Each row comes from the steps of one path. Every step used is in the known rows, and no mark comes twice. Write the path behind each row, first mark first.
Known rows
m-d: -0.05; 0.63; -0.43; -0.28; 0.80; 2.64; -0.10; -0.19; 0.07; -1.83; 0.76; -1.58; -0.08; 0.18; 0.87; -0.25; -0.50; 0.16; 0.26; 0.26; -0.23; -0.38; 0.74
n-m-d-w-b: 1.32; -2.26; -1.82; -2.71; 1.44; 2.36; 2.10; -0.60; -2.40; 0.24; 0.55; -1.73; 2.06; 2.29; -1.19; 0.22; -0.81; 3.17; -0.62; 0.02; 1.56; -0.75; 0.94
w-b-l: 0.38; -1.46; 0.87; 0.65; 1.05; 0.48; 0.92; -0.82; -2.52; 1.34; 0.96; -1.93; -0.15; 1.01; -0.68; -0.98; -0.36; 0.13; 0.65; -0.92; 2.21; -0.91; -0.21
m-d-f: -0.06; 1.45; -0.41; -1.84; 0.60; 2.43; -1.25; 0.68; 0.94; -0.73; 0.97; -1.85; -0.12; -0.30; -0.71; -0.73; -0.43; 1.42; 0.27; 1.19; 0.41; -1.79; 0.96
f-w-n-b: 0.21; -1.87; -0.06; 0.70; -0.60; 2.41; 0.78; -0.33; 0.44; -3.91; -0.29; 0.77; -0.96; 0.72; -2.93; -1.10; -1.93; -0.13; 1.34; 0.00; 0.85; -0.03; -0.10
f-w-n: -0.08; -2.94; -0.85; 0.29; -0.57; 2.54; 0.99; -0.38; -0.69; -1.31; -0.07; 0.11; -1.03; 1.44; -2.29; -0.49; -0.68; 0.96; 0.41; -0.86; 1.91; 0.14; 1.02
l-f-w-n-b: 0.33; -3.63; 0.58; 1.47; -0.43; 1.28; 0.66; -0.51; -0.48; -5.49; -0.03; 1.49; -1.58; -0.01; -0.83; -1.41; -2.10; -1.53; 0.59; -0.60; -0.87; 1.45; -0.03
w-n-b-l-f: 0.67; -1.97; 1.80; 2.77; 0.81; 0.25; 0.33; -0.69; -1.12; -5.13; 1.09; 0.09; -0.71; -0.86; -1.13; -1.56; -0.56; -1.77; 1.36; -0.85; -1.07; 1.09; -0.10
w-n-m-d-f: -0.04; -0.44; -2.46; -1.90; 0.43; 2.96; -0.14; 0.34; 0.11; -0.09; 1.20; -1.62; 0.78; 0.67; -3.30; -1.27; 0.39; 4.15; 0.91; -0.42; 0.72; -2.24; 2.41
b-l-f-w: 0.74; -4.01; 2.58; 2.17; 0.23; 1.26; 0.71; -0.59; -2.14; -3.00; 0.16; -0.81; -2.15; 1.16; 1.30; 1.24; -1.11; -2.47; -0.54; -0.36; 2.48; 0.24; 0.12
f-w-d-n: 1.35; -0.81; 0.91; 0.39; -0.65; 0.08; -0.30; 0.36; -0.37; -1.56; -0.40; -0.47; -0.43; 0.78; -5.67; -0.87; 1.13; 2.56; 1.17; 0.27; 1.17; -0.80; 0.25
m-d-w-b-l-f: 1.49; -3.38; 1.19; -0.35; 2.32; 2.04; 1.29; -1.02; -3.85; -2.55; 1.71; -2.63; 0.04; 1.06; 0.50; -0.21; -1.15; -0.34; -0.67; -0.06; 1.14; 0.99; 0.49
d-w-b: 1.14; -1.91; -0.58; -2.13; 0.66; -0.06; 1.28; -0.40; -2.04; 1.42; 0.20; -0.51; 1.15; 1.21; -1.96; -0.54; -0.55; 1.46; -0.69; 0.28; 1.10; 0.53; -0.30
b-n-m-d-f-w: 0.00; -0.61; -1.82; -3.08; -0.70; 3.20; -0.96; 0.45; 1.46; -2.25; 0.05; -1.93; -0.95; 1.02; 1.20; 1.54; -0.16; 3.00; 0.17; 1.23; 4.79; -2.40; 1.60
l-f: 0.14; -1.67; 0.62; 0.94; 0.16; -1.11; -0.14; -0.19; -0.94; -1.38; 0.27; 0.79; -0.50; -0.68; 1.88; -0.35; -0.24; -1.39; -0.73; -0.51; -1.78; 1.62; 0.04
b-n-m-d-w: 0.93; -0.23; -1.97; -3.41; 0.38; 1.66; 0.05; -0.15; 0.33; -3.51; 0.16; -1.70; 1.27; 0.93; 1.69; 2.52; 0.96; 2.91; -0.72; 1.26; 3.02; 0.15; 1.19
n-b-l-f-w-d: 1.56; -2.31; 2.54; 2.06; -0.49; 0.50; -0.51; -0.65; -1.42; -6.07; 0.31; 0.01; -1.44; 0.58; -3.22; -0.01; -1.74; -1.77; 0.49; -0.45; 0.62; 1.01; -0.50
m-d-f-w: 0.17; -0.43; -0.13; -1.74; -0.03; 4.19; -0.65; 0.62; 0.66; -1.38; 0.27; -1.79; -1.38; 0.97; -1.08; 0.03; -1.63; 1.00; 0.10; 1.37; 2.64; -2.22; 1.07
w-d-n-b-l-f: 2.03; -0.12; 3.39; 2.88; 0.78; -2.11; -1.07; -0.05; -0.89; -5.32; 0.76; -0.39; -0.31; -1.46; -4.75; -1.87; 1.07; -0.18; 2.25; 0.25; -1.91; 0.19; -0.82

Which path is each row?
0.67; -2.16; 1.51; 1.76; 0.12; 3.17; 1.02; -0.54; -0.59; -4.53; 0.17; -0.76; -1.32; 1.16; -3.16; -0.40; -1.51; -0.87; 1.95; -0.07; 2.92; -0.88; -0.11
f-w-n-b-l
0.34; -3.74; 0.94; 0.93; -0.36; 0.69; 0.56; -0.28; -1.24; -2.27; -0.34; 0.80; -1.84; 0.67; 1.76; 0.52; -1.33; -1.75; -1.00; -0.30; 0.42; 1.11; 0.11
l-f-w
1.81; -2.58; 4.68; 3.35; 0.93; 0.31; 0.77; 0.05; -0.81; -5.99; -0.34; -0.65; -2.10; -0.30; -0.50; -0.30; -0.61; -2.29; 1.79; 1.38; 1.64; -1.19; -1.28
d-n-b-l-f-w
0.59; -2.57; 1.26; -0.69; 0.14; 2.03; 0.43; 0.02; -1.92; 1.91; 0.51; -2.24; -1.37; 1.77; -2.65; -0.67; -1.44; 0.86; 0.48; 0.19; 5.19; -2.81; 0.06
d-f-w-b-l
0.16; -2.34; -0.42; -1.89; -0.56; 1.48; 0.17; 0.24; -0.96; 2.63; 0.07; -0.68; -0.92; 1.33; -2.22; -1.45; -1.60; 1.63; -0.06; 0.26; 3.08; -2.10; 0.14
d-f-w-b
0.52; -3.24; 1.54; 1.59; 1.24; -0.63; 0.85; -1.01; -3.45; 0.03; 1.20; -1.04; -0.65; 0.20; 1.26; -1.20; -0.62; -1.26; -0.12; -1.44; 0.34; 0.50; -0.13
w-b-l-f
0.32; -1.10; 0.00; -0.80; -0.98; 2.26; -0.42; 0.53; 1.31; -2.60; -0.10; 0.30; -1.09; 0.26; -4.54; -1.75; -1.68; 1.05; 1.43; 0.93; 1.46; -1.55; 0.09
d-f-w-n-b
0.71; -6.03; 0.73; 2.14; 0.24; 1.72; 1.86; -0.89; -3.02; -2.55; 0.35; -0.49; -1.04; 2.16; -1.01; 0.70; -0.29; 0.41; 0.07; -2.02; 2.99; -0.31; 1.55
b-l-f-w-n-m
1.03; -0.11; -0.33; -1.98; 1.20; 2.69; 0.50; 0.02; -0.51; -2.70; 0.43; -1.68; 0.77; 0.90; -0.76; 1.02; -0.41; 0.90; -0.68; 1.48; 0.68; 0.51; 0.63
m-d-w
-0.15; 0.47; -2.08; -1.81; 0.12; 1.63; -0.46; -0.34; 0.93; -2.71; 0.48; -1.63; 0.40; 0.06; 3.23; 1.13; 0.80; 2.19; 0.37; 0.07; 1.93; -0.50; 1.34
b-n-m-d
0.30; -5.62; -0.96; 1.01; -0.49; 1.11; 1.77; -0.67; -1.93; -1.87; -0.12; 1.00; -0.65; 1.70; -0.79; 0.02; -0.53; 1.10; -0.44; -1.99; 0.90; 0.62; 1.57
l-f-w-n-m
-0.22; -0.73; -1.64; -3.38; -0.33; 3.37; -1.05; -0.05; 0.29; -0.99; 0.84; -2.43; -1.50; 0.49; 1.06; -1.00; -1.33; 2.27; 0.44; 0.93; 4.28; -1.59; 1.01
m-d-f-w-b-n
0.37; -1.54; -0.97; -1.98; -0.06; 3.95; 0.25; 0.65; 0.20; -0.68; -0.04; -1.83; -0.38; 1.98; -1.21; 0.84; -1.23; 2.50; -0.06; 0.85; 3.41; -3.29; 1.58
n-m-d-f-w
1.21; -3.22; 1.89; 1.76; -0.49; 0.60; -0.42; -0.74; -2.56; -3.57; 0.57; -0.71; -1.40; 1.35; -2.94; 0.63; -0.36; -0.74; -0.35; -1.25; 1.37; 1.11; 0.54
b-l-f-w-d
-0.08; -2.01; -0.82; -1.16; -0.98; 2.28; -0.31; 0.43; 0.16; 0.05; 0.19; -0.22; -1.13; 1.01; -4.16; -1.12; -0.59; 2.16; 0.52; 0.05; 2.63; -1.43; 1.23
d-f-w-n
1.61; -0.74; 4.22; 3.21; 1.45; -1.56; 0.17; 0.13; -0.42; -4.79; 0.31; -0.44; -0.98; -1.68; -0.62; -1.12; 0.46; -1.82; 2.04; 1.18; -0.65; -0.66; -1.30
d-n-b-l-f
-0.01; -2.59; -2.57; -2.23; -0.02; 3.34; 0.91; -0.90; -0.89; -1.77; 0.22; -2.01; -0.40; 1.80; 2.62; 0.42; -0.97; 2.50; 0.23; -0.52; 4.51; -1.13; 1.23
f-w-b-n-m-d
1.48; -0.35; 0.86; -0.23; 1.77; 4.05; 0.72; -0.50; -0.75; -6.40; 1.27; -2.29; 0.55; 0.78; -3.58; -0.16; -0.86; 0.50; 1.46; 1.12; 1.38; -0.01; 0.43
m-d-w-n-b-l
-0.17; -2.19; -1.28; -1.51; -0.91; 0.83; 0.42; -0.77; -0.61; -0.40; -0.10; -0.74; -1.34; 0.77; 1.95; -0.25; -0.71; 0.81; 0.01; -0.30; 3.89; 0.17; -0.04
f-w-b-n
1.82; -3.57; 0.73; 0.97; -0.54; -1.25; 0.33; 0.11; -1.66; -2.22; -0.49; 0.56; -0.13; 0.99; -4.06; -0.24; 1.16; 2.67; 0.44; -0.90; 0.18; -0.34; 0.85
l-f-w-d-n-m
0.14; -1.61; -0.78; -2.31; 0.39; 4.12; 0.14; 0.04; -0.98; 0.71; 0.75; -2.24; -1.02; 1.48; -1.41; -1.65; -2.31; 1.69; 0.22; 0.53; 2.90; -2.46; 0.88
m-d-f-w-b
-0.24; 0.03; -2.91; -3.63; 0.27; 1.27; -0.76; -0.03; 0.20; 0.69; 1.17; -2.25; 0.53; 0.02; 0.87; -0.96; 0.25; 4.13; 0.57; 0.10; 2.84; -2.13; 1.33
w-b-n-m-d-f
0.29; -4.86; 0.39; 0.43; 0.01; 0.45; 1.38; -0.84; -2.82; -0.33; 0.09; 0.33; -1.44; 0.98; 1.37; -1.14; -1.95; -0.96; -0.88; -1.27; 0.71; 1.00; -0.04
l-f-w-b
0.85; -1.12; 2.86; 2.47; 0.75; -0.50; -0.05; -0.40; -0.83; -4.70; 0.51; -0.05; -1.01; -0.95; 1.02; -0.20; -1.06; -3.14; 0.66; 0.20; -0.48; 0.63; -1.03
n-b-l-f
1.06; -3.13; 3.40; 2.56; 0.28; 1.24; 0.68; -0.47; -1.07; -5.66; -0.16; -0.30; -2.10; 0.49; 1.00; 0.61; -2.15; -3.50; 0.36; 0.51; 1.63; 0.06; -0.99
n-b-l-f-w
0.21; -3.12; -0.34; -0.44; -0.17; 1.67; 1.54; -0.65; -1.90; 1.21; -0.15; -0.48; -0.92; 1.75; -0.52; -0.84; -1.75; 0.33; -0.14; -0.63; 2.62; -0.60; -0.05
f-w-b
-0.03; -2.40; -2.02; -3.26; -1.28; 0.51; -0.14; 0.05; -0.11; 1.84; -0.21; -1.03; -0.50; 1.16; 0.16; 0.03; -0.15; 3.66; 0.06; 0.06; 5.25; -2.34; 0.67
d-f-w-b-n-m
0.42; -1.92; 0.75; -1.12; 1.08; 4.72; 0.39; -0.23; -1.89; -0.03; 1.24; -3.71; -1.47; 1.96; -1.64; -0.91; -2.06; 1.03; 0.79; 0.48; 5.04; -3.21; 0.88
m-d-f-w-b-l
1.68; -1.87; 0.07; 0.10; -0.78; -0.12; 0.49; 0.29; -0.67; -0.73; -0.79; -0.23; 0.46; 1.65; -6.03; -0.06; 1.44; 4.08; 1.04; -0.39; 2.10; -1.76; 0.74
f-w-d-n-m
0.11; -0.28; -1.18; -0.62; 0.83; 2.41; 0.81; -0.15; -0.34; -1.23; 0.40; -1.47; 0.87; 1.04; 0.53; 0.60; -0.22; 1.63; 0.21; -0.24; 0.65; -1.28; 1.25
n-m-d
1.32; -1.64; 0.58; -1.22; 2.09; 3.21; 1.40; -0.83; -2.93; -1.32; 1.37; -3.48; 0.59; 1.85; -1.42; 0.03; -0.85; 1.08; 0.12; 0.58; 3.16; -0.55; 0.48
m-d-w-b-l
-0.04; -4.04; -0.66; -0.69; -0.66; -0.21; 0.22; -0.97; -1.45; -1.72; 0.12; 0.26; -1.89; 0.16; 3.86; -0.46; -0.92; -0.47; -0.76; -0.82; 2.19; 1.62; 0.07
l-f-w-b-n
0.63; 1.01; 0.77; 0.42; 1.59; 1.70; 0.10; 0.42; 0.39; -2.19; 0.56; -1.99; -0.04; -0.65; -0.45; -1.31; 0.97; 1.44; 1.71; 1.28; -0.16; -1.54; 0.44
m-d-n
0.08; -3.22; -2.09; -0.33; 0.29; 4.86; 1.70; -0.58; -0.99; -2.38; 0.28; -1.24; -0.11; 2.46; -1.81; 0.01; -1.03; 2.66; 0.64; -1.06; 2.36; -1.32; 2.24
f-w-n-m-d
0.96; -2.06; -2.33; -3.49; -0.19; -1.12; 0.97; -0.55; -1.21; 0.55; -0.15; -0.52; 1.59; 1.16; 0.44; 1.06; 1.00; 3.48; -0.71; 0.00; 3.47; 0.47; 0.24
d-w-b-n-m
1.93; -1.71; 2.17; 1.69; -0.42; -1.01; -0.59; 0.18; -0.11; -5.48; -0.40; 1.19; -1.00; -0.64; -4.47; -1.86; -0.25; 0.14; 1.40; 0.55; -1.51; 0.66; -0.73
l-f-w-d-n-b
0.23; -5.02; -1.39; 0.63; 0.43; 3.75; 1.65; -0.81; -1.85; -3.81; 0.59; -0.42; -0.68; 1.77; 0.03; -0.25; -1.14; 1.15; -0.19; -1.62; 0.51; 0.26; 2.31
l-f-w-n-m-d
0.44; -4.81; 1.47; 2.36; 0.25; 1.97; 1.05; -0.87; -2.54; -3.48; 0.74; -0.70; -2.02; 1.28; -0.85; -0.14; -0.69; -1.10; 0.15; -1.37; 1.93; 0.65; 1.04
b-l-f-w-n
0.70; -0.41; -2.05; -3.65; 0.76; 1.80; 0.04; -0.65; -0.73; -2.15; 0.96; -2.25; 0.66; 0.50; 1.52; 0.04; -0.12; 2.07; -0.31; 0.98; 2.14; 0.93; 0.57
m-d-w-b-n
1.07; -2.82; -1.86; -1.64; 0.18; 0.62; 1.61; -0.17; -1.28; -0.33; -0.05; 0.14; 1.85; 1.81; -4.03; 0.74; 0.96; 3.58; -0.33; -0.54; 1.40; 0.32; 1.28
d-w-n-m
1.30; -1.15; -1.10; -2.21; 1.11; 2.49; 1.19; -0.04; -0.85; -1.80; 0.09; -1.62; 1.70; 1.86; -0.97; 1.83; -0.08; 2.45; -0.75; 0.88; 1.49; -0.69; 1.05
n-m-d-w
1.63; -2.89; 1.99; 1.02; 1.05; 0.24; 0.76; -0.55; -1.69; -5.84; 0.83; -0.13; 0.02; -0.01; -2.73; -0.43; -0.49; -1.02; 0.51; 0.30; -0.24; 1.81; -0.28
d-w-n-b-l-f
